Below is a small trained network, with its code and all its weights. Each question gives an input and a class and asks what happens when units are switched off, that is, made to give their printed mean instead of their output.

import numpy as np


def w(rows, s, z=0):
    codes = np.array(rows[::2]) - 128.0
    scale = np.full(codes.shape[1], s)
    scale[-1] = z or s
    return codes * scale


def norm(h):
    return h / np.sqrt((h * h).mean(-1, keepdims=True) + 1e-5)


def f(y):
    return np.maximum(y, 0)


def log_softmax(a):
    a = a - a.max(-1, keepdims=True)
    return a - np.log(np.exp(a).sum(-1, keepdims=True))


def net(x, mask):
    res = np.array(x, float).reshape(1, 8) / 4 @ E
    u = 0
    for l in range(3):
        y = f(norm(res) @ A[l][:, :-1].T + A[l][:, -1])
        res = res + np.where(mask[u : u + 4], y, B[l][:, -1]) @ B[l][:, :-1]
        u += 4
    return log_softmax(norm(res)[-1] @ U[:, :-1].T + U[:, -1])


A, B = {}, {}
E = w([
[108,194,155,193,151,251,104],'x0',
[160,165,55,254,176,170,135],'x1',
[206,159,106,68,181,210,166],'x2',
[75,181,147,111,146,75,100],'x3',
[140,45,149,153,181,124,139],'x4',
[173,64,107,98,109,51,38],'x5',
[192,152,196,193,120,163,184],'x6',
[159,104,137,130,94,11,138],'x7',
],0.0068)
A[0] = w([
[56,164,161,112,87,120,89,125],'0.n1',
[254,132,120,153,191,135,74,49],'0.n2',
[189,71,86,190,176,131,151,3],'0.n3',
[145,101,97,75,146,182,146,113],'0.n4',
],0.0099,0.0044)
B[0] = w([
[162,157,123,72,203,127,51,255],'0.n1',
[116,167,154,1,92,73,90,232],'0.n2',
[46,226,151,104,107,60,87,211],'0.n3',
[122,146,186,125,196,166,30,229],'0.n4',
],0.0096,0.0034)
A[1] = w([
[152,246,206,132,88,161,92,173],'1.n1',
[73,154,153,81,110,104,114,50],'1.n2',
[139,175,109,139,63,254,151,4],'1.n3',
[154,220,135,78,89,75,130,142],'1.n4',
],0.0088,0.0023)
B[1] = w([
[157,166,157,46,170,146,133,253],'1.n1',
[170,51,132,14,116,235,52,181],'1.n2',
[88,255,191,163,66,163,99,175],'1.n3',
[180,128,120,114,110,70,129,218],'1.n4',
],0.012,0.008)
A[2] = w([
[147,65,149,131,164,71,166,102],'2.n1',
[83,160,137,74,188,141,52,252],'2.n2',
[121,165,154,254,131,95,133,240],'2.n3',
[127,132,84,180,176,130,35,5],'2.n4',
],0.0092,0.0014)
B[2] = w([
[208,141,106,144,2,164,152,152],'2.n1',
[129,58,137,174,142,52,91,249],'2.n2',
[167,128,174,70,218,30,120,153],'2.n3',
[139,144,106,215,96,42,185,149],'2.n4',
],0.0085,0.011)
U = w([
[97,95,78,180,69,114,165,25],'0',
[122,224,188,172,177,249,119,170],'1',
[95,126,98,213,184,86,118,49],'2',
[237,121,126,111,19,76,187,155],'3',
[152,136,193,6,170,71,52,226],'4',
[48,38,106,99,115,137,149,2],'5',
[132,103,102,96,121,127,82,14],'6',
],0.012,0.0041)

Each question gives the input, the list of numbers given to net, and the class t.
The units are the neurons (one row each of A and B). Each row of codes is followed by its name. A weight is (code - 128) times the scale printed after its matrix; where a second scale follows, it is the last column's (A, B and U).
mask holds one flag per neuron, layer by layer. A switched-off neuron (its flag False) gives its mean, the last column of its row in B, instead of its output. The means were averaged over made-up inputs and are rounded, as every weight is.
A unit's drop is (log p(t) with every unit on - log p(t) with that unit switched off) / (log p(t) with every unit on - log p(t) with every unit switched off).
The circuit of an input: a set's keep is (log p(t) with only the set's units on - log p(t) with every unit switched off) / (log p(t) with every unit on - log p(t) with every unit switched off). Starting from all 12 units, units are removed one at a time, each time the one whose removal leaves the highest keep (on an exact tie, the one counted first), for as long as the keep stays at least 0.8.
units of the circuit, in order: the units of the circuit, biggest drop first
unit that matters most: the unit with the biggest drop
top k neurons: the k neurons with the biggest drops, biggest first
k most important neurons of layer l: the k neurons of layer l with the biggest drops, biggest first
drop when u is switched off: that unit's drop, to one decimal
input [2,8,1,-6,-5,6,4,-6], class 4: units of the circuit, in order => [0.n2]
input [-6,-4,6,-6,5,7,2,5], class 3: top 3 neurons => [2.n1; 1.n1; 0.n1]
input [0,7,-6,-2,0,7,-5,-8], class 0: units of the circuit, in order => [2.n4; 1.n1]
input [-1,-5,2,-3,-7,0,0,8], class 3: units of the circuit, in order => [1.n4; 0.n4; 0.n2]
input [-1,8,-8,3,6,6,-4,7], class 2: units of the circuit, in order => [1.n1; 1.n2]
input [0,-3,-6,-8,0,-2,-5,-1], class 5: 2 most important neurons of layer 1 => [1.n1; 1.n4]
input [2,1,-2,-2,-5,-6,-4,-2], class 1: 2 most important neurons of layer 0 => [0.n2; 0.n3]
input [-6,8,-6,2,2,3,-4,4], class 2: top 4 neurons => [0.n2; 1.n1; 1.n2; 1.n4]
input [5,1,-7,-7,-6,-5,-5,3], class 1: top 3 neurons => [0.n2; 1.n3; 0.n3]
input [-3,0,7,-4,1,-4,-4,-5], class 1: 2 most important neurons of layer 0 => [0.n1; 0.n2]
input [-5,-3,6,1,1,-8,0,-4], class 1: 3 most important neurons of layer 1 => [1.n4; 1.n3; 1.n2]
input [-7,1,3,4,8,2,-7,4], class 3: top 2 neurons => [2.n1; 1.n1]
input [-1,-2,-5,-6,-8,4,-2,7], class 3: top 2 neurons => [1.n1; 0.n4]
input [5,-7,4,-6,4,1,8,-3], class 1: most important neuron of layer 0 => [0.n1]
input [2,3,-7,-5,7,2,-4,8], class 2: 3 most important neurons of layer 1 => [1.n1; 1.n4; 1.n2]
input [-8,8,-1,-4,3,-5,6,-2], class 4: top 2 neurons => [0.n3; 1.n1]
input [1,4,1,1,-7,7,-5,6], class 3: 2 most important neurons of layer 2 => [2.n4; 2.n3]
input [2,1,0,-3,4,-6,0,2], class 1: top 2 neurons => [0.n2; 1.n4]
input [1,5,-2,6,-6,7,-4,8], class 3: 3 most important neurons of layer 1 => [1.n1; 1.n4; 1.n3]
input [-8,-6,-4,-8,8,6,6,2], class 3: unit that matters most => 2.n1
input [2,-4,-6,-3,8,2,2,1], class 3: 2 most important neurons of layer 2 => [2.n1; 2.n2]
input [2,6,-6,3,2,-3,-7,8], class 2: drop when 2.n4 is switched off => 0.2
input [-6,-1,3,-1,-5,3,-1,2], class 3: drop when 1.n1 is switched off => 0.2
input [7,-1,6,4,6,-8,-5,6], class 1: drop when 0.n1 is switched off => 0.2
input [-3,0,-7,-5,1,-2,-3,-5], class 5: drop when 1.n1 is switched off => 0.2
